Here is a tiny trained network, its code and every weight. The questions are about switching its units off for an input and a class, where a switched-off unit gives its printed mean instead of its output.

import numpy as np


def w(rows, s, z=0):
    codes = np.array(rows[::2]) - 128.0
    scale = np.full(codes.shape[1], s)
    scale[-1] = z or s
    return codes * scale


def f(y):
    return np.maximum(y, 0)


def log_softmax(a):
    a = a - a.max(-1, keepdims=True)
    return a - np.log(np.exp(a).sum(-1, keepdims=True))


def net(x, mask):
    res = np.array(x, float).reshape(1, 6) / 4 @ E
    y = f(res @ A[0][:, :-1].T + A[0][:, -1])
    res = res + np.where(mask, y, B[0][:, -1]) @ B[0][:, :-1]
    return log_softmax(res[-1] @ U[:, :-1].T + U[:, -1])


A, B = {}, {}
E = w([
[164,105,190,100,178,125,134],'x0',
[212,150,82,139,159,160,180],'x1',
[72,90,39,148,170,144,78],'x2',
[146,143,126,186,202,70,104],'x3',
[131,2,134,100,95,145,105],'x4',
[122,86,164,105,135,213,150],'x5',
],0.017)
A[0] = w([
[141,85,108,96,76,254,104,252],'n0',
[112,167,91,153,162,28,144,191],'n1',
[30,120,63,137,148,72,27,171],'n2',
[69,27,217,36,44,65,146,158],'n3',
[180,96,166,130,253,129,208,138],'n4',
[197,50,81,54,117,207,231,153],'n5',
],0.0086,0.0027)
B[0] = w([
[77,96,113,45,149,201,227,229],'n0',
[120,146,87,166,105,21,128,203],'n1',
[82,94,91,254,65,123,111,234],'n2',
[86,115,223,38,48,176,48,251],'n3',
[123,82,236,219,234,67,166,203],'n4',
[246,99,95,140,97,143,228,234],'n5',
],0.0089,0.017)
U = w([
[103,90,168,112,74,158,107,98],'0',
[103,130,54,181,122,98,96,151],'1',
[185,97,109,127,114,152,196,84],'2',
[157,125,181,175,197,118,129,188],'3',
[72,118,76,160,139,181,135,2],'4',
[160,250,144,129,122,72,163,182],'5',
],0.018,0.0023)

Each question gives the input, the list of numbers given to net, and the class t.
The units are the neurons (one row each of A and B). Each row of codes is followed by its name. A weight is (code - 128) times the scale printed after its matrix; where a second scale follows, it is the last column's (A, B and U).
mask holds one flag per neuron, in row order. A switched-off neuron (its flag False) gives its mean, the last column of its row in B, instead of its output. The means were averaged over made-up inputs and are rounded, as every weight is.
A unit's drop is (log p(t) with every unit on - log p(t) with that unit switched off) / (log p(t) with every unit on - log p(t) with every unit switched off).
most important unit: the unit with the biggest drop
k most important neurons: the k neurons with the biggest drops, biggest first
drop when u is switched off: that unit's drop, to one decimal
input [-5,3,-3,8,-2,-7], class 1: most important unit -> n5
input [5,-2,-1,3,1,-6], class 1: 2 most important neurons -> (n1 n5)
input [-7,1,-6,5,6,-4], class 1: 3 most important neurons -> (n5 n3 n0)
input [-7,0,-3,5,-4,6], class 5: 2 most important neurons -> (n2 n4)
input [-8,5,6,-3,-5,7], class 2: 2 most important neurons -> (n5 n2)
input [0,-2,6,0,2,4], class 4: 3 most important neurons -> (n3 n2 n0)
input [-5,0,0,3,-7,8], class 5: 2 most important neurons -> (n2 n0)
input [3,-6,6,8,1,5], class 1: 2 most important neurons -> (n2 n0)
input [8,-6,7,-1,-8,1], class 1: drop when n4 is switched off -> 0.0
input [7,-4,4,7,7,-5], class 1: drop when n2 is switched off -> 0.6
input [-8,8,5,-5,-2,-2], class 2: drop when n5 is switched off -> 0.4
input [8,2,8,-7,-6,1], class 2: drop when n2 is switched off -> 0.1
